Each row has a hidden stage along a path, written after it and counted from one end. A new block has a new path.
[-48, 12, 117, 24, 30, 85, -10, -129, 17, 29, -7, 114, -81, -3, 57, -129, 16, 9, -116, -83, -120, 16, -49, -21, -4, 31, 38, 0, 68, -54, 21, 46, -79, 48, -22, 56, 9, -40, -48] -> 14
[-24, -13, 184, 196, 6, -76, -258, -86, 16, -204, -49, 179, 27, 181, 209, -74, -264, -103, -131, -84, -264, -1, -8, 100, -87, 157, 60, -5, 18, -207, 210, 123, -83, 200, -65, 179, -104, 96, 9] -> 22
[5, 43, 65, -13, 75, -101, -53, 9, 84, -87, -45, 74, 131, 67, 122, 68, -79, -25, 50, 67, 16, 6, -87, 28, -50, 17, 19, 24, 7, -104, -50, 59, 69, 90, 70, 108, -76, 114, 55] -> 28
[42, 89, 108, 46, 267, 13, 96, -161, 71, -43, 251, 188, -300, 146, 179, 100, -109, -17, 126, 5, -17, -59, 27, 52, 227, -69, -58, -137, -192, 30, -438, 64, 119, 27, -151, 144, -6, -1, -146] -> 10
[113, -96, 63, 201, -78, -104, -16, 14, 31, -32, -84, -14, 104, 81, -3, 76, -125, -230, 23, -134, -146, -30, 70, 3, -73, 52, 9, 24, 85, -82, 317, -11, 1, 120, -5, 88, 33, 17, -71] -> 25
[-72, 3, 49, 32, 88, 107, -27, -29, -71, -214, 2, 121, 77, -54, -57, -383, -60, -127, -51, -175, -160, -6, 59, -100, -72, -51, 131, 85, 94, -100, -25, 7, 47, 31, -21, 58, -40, 127, -23] -> 28
[14, 82, 112, 16, -66, 82, -5, -125, 30, -49, -59, 38, -54, -45, 33, -136, 31, 108, -47, -89, -123, 28, -16, -52, -29, -44, 2, -27, 17, -19, 58, 41, 29, 5, -6, 141, 67, -18, -31] -> 16
[5, 163, 69, -70, 34, -64, 5, -36, 121, -162, 0, 57, 5, 14, 109, 56, 12, 187, 21, 73, 49, 32, -60, -23, 1, -47, -58, -50, -58, -37, -110, 53, 122, -19, 107, 213, -25, 68, 41] -> 20
[-31, 34, 35, 34, 5, -24, 52, -6, -87, -1, -60, 15, 119, -44, -80, -242, 51, -105, 113, -215, -85, 10, 166, -73, -47, -50, 68, 8, 46, -67, 52, 26, 19, 15, -126, 51, -1, 129, -19] -> 20
[-176, 17, 67, 21, 183, -20, -27, 61, -82, 53, 49, 309, -15, 42, 118, -201, -139, -44, 38, -24, -208, 10, -16, -37, 87, -11, -30, 36, 8, -62, -166, 9, 42, 108, -237, 152, -73, 114, -68] -> 22
[-66, 75, 129, -36, 4, 58, -112, -94, 2, -127, -89, 73, 66, -36, 91, -242, 18, 153, -93, -53, -134, 42, -38, -27, -75, -3, 68, 24, 57, -101, 31, 95, -3, 39, 17, 139, -23, 57, 61] -> 20
[-52, 7, 68, -23, 42, 92, 94, -65, 64, -14, 37, 91, -100, -54, 34, -25, 68, 72, -81, -15, -71, 3, -58, -105, 61, -28, -64, 14, 88, 41, -18, -30, 36, -25, 14, 127, 56, -97, -79] -> 13
[28, -32, 52, 11, 147, 143, 101, -3, 76, -77, 109, 153, -189, -53, 40, -61, -59, 141, -146, 70, -186, -5, -113, -119, 148, -144, -109, 35, 57, 83, -135, -106, 167, -12, 93, 199, 118, -161, -170] -> 23
[-45, 197, 142, -4, -48, -21, -29, -160, 161, 22, 57, 211, -206, 86, 211, 241, -104, 56, -87, 91, 88, 3, -232, 92, 8, 120, -54, -80, -93, -63, -84, 97, -87, 47, 31, 130, -23, 31, -7] -> 6
[-103, 87, 104, -19, 67, -13, 6, -102, 45, 41, 47, 147, -87, 44, 121, 72, 6, 8, -67, 23, 1, 14, -35, 11, 33, 52, -51, -50, -21, -44, -90, 52, -57, 37, -46, 95, -36, 31, -16] -> 8
[77, 170, 116, 2, 23, -130, -121, -128, 18, -48, -97, -7, 134, 92, 94, -91, -28, 8, 112, -81, 41, 40, 54, 132, -123, 2, 142, -89, -134, -193, -85, 189, -25, 93, 23, 43, -91, 225, 111] -> 23
[-37, 58, 80, 6, 3, 77, 103, -119, 28, 36, 67, 59, -123, -42, -1, 28, 58, -33, -98, -71, 21, -17, 9, -40, 34, 0, -17, -24, 39, 3, -17, 3, -67, -33, 4, 37, 68, -27, -72] -> 5
[134, 34, 52, 46, -32, -30, 52, -32, 84, 113, -67, 30, 23, 21, 23, 90, -75, -90, 96, -3, -1, -6, -125, 26, -36, -45, 25, 4, -17, -36, -11, 10, 56, 83, 55, 32, 58, 27, -50] -> 29
[64, 163, 141, 51, -162, 139, -4, -270, 39, -127, -29, -3, -124, -42, 6, -160, 23, 0, 14, -228, -31, -17, 7, -2, -92, -1, 115, -65, -44, -48, 58, 118, -29, -28, -35, 73, 74, 44, -17] -> 9
[-113, -11, 92, -2, -3, 166, 83, -85, 7, 41, 41, 136, -143, -91, 37, -70, 43, 37, -120, -50, -133, -16, -67, -116, 70, -8, -67, 42, 118, 61, 27, -40, -4, -22, -87, 120, 98, -106, -105] -> 7
[160, -100, 39, 115, -3, -12, 70, -32, 41, 136, -82, -54, 77, 23, -92, 58, -33, -250, -44, -67, -52, 5, -6, -2, -73, -35, 56, 27, 87, -62, 141, -43, -41, 112, 135, -86, 65, -36, -89] -> 31
[-69, -1, -3, -68, 146, 65, 194, 10, -29, 176, 59, 134, -29, -91, -74, -195, 100, -60, 71, -112, 13, -9, -42, -92, 78, -62, 66, 60, 102, 3, -189, -24, -15, -22, -66, -41, 17, 6, -92] -> 19
[-134, -282, 33, -9, 315, 261, 70, 91, -117, -68, 52, 109, 38, -139, -53, -350, 34, 9, -254, 35, -404, 6, 69, -266, 144, -205, -84, 178, 279, 95, -78, -191, 172, 33, -10, 113, 97, -190, -167] -> 31
[-105, 114, 137, -5, -146, -26, -66, -105, -83, -43, -120, -103, 181, -68, -29, -86, 125, -18, -166, -153, 70, 31, 180, 15, -162, 79, 96, -15, 101, -155, 244, 125, -235, -14, 22, -15, 3, 165, 127] -> 0
[83, 186, 90, 118, -73, -47, 128, -111, 125, -28, 166, 93, -279, 75, 28, 337, -129, -96, -119, -14, 144, -35, -12, 58, 62, 29, -97, -133, -116, -14, -18, -1, -83, -28, 92, 89, 90, 21, -129] -> 1
[-5, 38, 82, -3, 12, -15, -67, -33, 13, 102, -117, 96, 103, 7, 56, -88, -53, -40, -28, 3, -71, 43, -115, 30, -94, 2, 69, 36, 27, -116, 5, 52, -35, 120, 36, 19, -25, 90, 27] -> 28
[9, -15, 155, 137, 10, -154, -123, -176, -19, 115, -79, 22, 113, 186, 108, 10, -36, -292, 60, -209, -6, -11, 102, 176, -121, 214, 188, -59, 9, -237, 150, 206, -267, 183, -127, -100, -140, 146, 57] -> 12
[46, -24, -9, -24, 99, 146, 232, 54, 98, -84, 122, 94, -173, -125, -32, -12, 15, 149, -22, 46, -109, -31, -96, -204, 180, -198, -152, 55, 83, 169, -134, -159, 262, -97, 77, 224, 173, -179, -194] -> 22
[-101, -408, -53, 3, 350, -122, 260, 163, -40, 27, 93, -166, 301, 1, -81, 130, 286, -277, 94, -92, 19, -94, 337, -187, 158, 29, -48, 136, 373, 50, 106, -105, 25, -22, -60, -44, -50, -132, -69] -> 12
[-110, 155, 108, -10, -43, 81, 56, -117, -55, 142, 32, 148, -131, -60, 19, -84, 6, -15, -60, -95, -5, 7, -5, -6, 18, -4, 5, -39, -26, -29, -79, 47, -113, -7, -136, 33, 61, 82, -48] -> 3
[15, -34, 88, -36, 139, 101, 80, -116, 69, 128, 37, 65, -125, -25, 31, -32, 99, 97, -182, 29, -62, 33, -90, -29, 75, -42, -8, -7, 79, 0, -98, -7, -60, 20, 124, 8, 55, -157, -89] -> 15
[40, 4, 20, -89, 6, 20, 187, -69, 77, 100, -38, -105, 67, -98, -75, 17, 240, 19, 62, -81, 142, -1, -10, -78, -12, -32, 52, 21, 122, 13, 3, 15, -18, -68, 108, -38, 52, -56, -5] -> 14
[-33, 60, 90, 10, -35, 84, 126, -96, -14, 97, 53, 35, -98, -74, -7, 14, 51, -35, -30, -104, 38, -40, 22, -32, 51, -12, 5, -9, 50, 17, -13, 22, -77, -42, -77, 20, 110, -2, -70] -> 2
[-151, -389, -71, -44, 358, -123, 148, 319, 62, -55, 44, 2, 314, -4, 12, 247, 103, -124, -145, 229, -72, -26, 49, -222, 128, -5, -203, 217, 392, 52, 106, -218, 141, 46, 174, 105, -60, -163, -54] -> 30
[-74, 196, 154, 4, -41, 73, -223, -111, 13, -133, -98, 245, -37, 16, 153, -245, -189, 131, -168, 37, -214, 84, -169, 29, -121, -17, 29, -13, -85, -143, -46, 86, 23, 122, 22, 198, -42, 147, 45] -> 28
[7, 1, 61, 6, 39, 84, 80, -22, 42, -10, 16, 93, -76, -58, 25, -90, 0, 87, -28, -30, -125, -5, -70, -91, 65, -77, -38, 32, 70, 35, -27, -31, 89, -3, 0, 145, 86, -75, -96] -> 20
[2, 35, 71, -13, -148, 124, 223, -32, -21, 339, -24, -29, -107, -182, -86, 97, 125, 52, -91, -46, 34, -11, -42, -79, 75, -80, -79, 16, 114, 106, 94, -62, -101, -72, -35, -8, 258, -117, -122] -> 0
[-79, 34, 130, 29, -11, 91, 1, -135, 3, -40, 33, 84, -83, -18, 80, -39, 5, -12, -94, -87, -68, -28, 5, -23, 14, 44, 8, -2, 59, -28, 37, 54, -65, 8, -79, 92, 39, -3, -34] -> 5
[121, 310, 152, 28, -340, 174, 84, -269, -1, 159, -71, -22, -213, -143, -52, -90, 16, 75, 43, -216, 75, -7, -69, 47, -76, -76, 97, -106, -127, 3, 23, 114, -101, -70, -78, 10, 236, 76, -47] -> 1
[44, -4, 70, 1, 33, -20, -10, -12, 73, -57, -59, 7, 67, -5, 53, 12, 5, 84, -77, 37, -74, 27, -45, -31, -25, -40, -24, 21, 62, -44, 58, 2, 59, 41, 133, 129, 27, -23, -4] -> 24
[-72, -9, 45, -10, 108, 118, 144, -94, 2, 9, 98, 92, -119, -60, -54, -117, 101, -63, -96, -110, -42, -9, 42, -108, 64, -34, 0, 8, 91, 19, -77, -39, -28, -40, -8, 20, 36, -62, -110] -> 10
[-53, 1, 92, -49, -55, 51, -80, -7, -14, -131, -167, 5, 250, -86, 97, -222, 3, 53, 167, -78, -103, -28, -78, -68, -104, -13, 113, 128, 132, -61, 73, 97, 129, 44, -108, 144, -3, 121, 105] -> 28
[-51, 24, 94, 12, -52, 61, 29, -140, 10, 35, -39, 23, -7, -38, -9, -75, 95, -66, -80, -138, -22, 6, 17, -34, -63, 56, 57, 2, 93, -56, 115, 48, -117, 10, -10, 5, 17, -1, -13] -> 9
[-162, -26, 102, -99, 135, -8, -24, -91, -105, 91, -72, -48, 201, -39, 42, -159, 225, 10, -26, -80, -13, 32, 182, -22, -30, 20, 71, 9, 107, -91, -29, 106, -113, 27, -98, -27, -62, 80, 99] -> 7
[-152, 4, 165, 20, 90, 147, -57, -115, -105, -90, 57, 94, -74, -45, 93, -187, 6, 87, -223, -59, -203, -4, 132, -54, 70, -31, -29, -1, 70, -21, -21, 40, -52, 7, -127, 139, 60, -6, -39] -> 2
[40, 247, 94, -3, -123, 14, 31, -179, 80, -42, -26, 64, -118, -7, 21, -32, 16, 56, 48, -99, 50, 35, -36, 5, -66, -24, 14, -112, -126, -46, -47, 84, 9, -20, 11, 113, 26, 94, -7] -> 13
[-130, -62, 148, -7, 59, 162, -44, -134, 15, 87, -8, 155, -116, -35, 113, -96, 41, 86, -290, 19, -197, 28, -122, -45, 31, 55, -25, 44, 149, -22, 57, 10, -122, 62, 3, 69, 37, -149, -60] -> 9
[-17, -53, 50, 67, 56, -256, -22, 48, 15, -8, -81, -47, 266, 123, 48, 123, 33, -181, 100, -82, 34, 2, 168, 35, -71, 115, 23, -9, 82, -150, 185, 74, -67, 99, -21, 43, -124, 131, 66] -> 19
[-109, -229, -19, -65, 298, -108, 268, 130, 83, 166, 176, -29, 67, 1, -6, 414, 199, -125, -190, 149, 206, -53, 56, -79, 186, 70, -134, 82, 279, 40, -21, -116, -127, -40, 181, -71, -3, -170, -80] -> 2
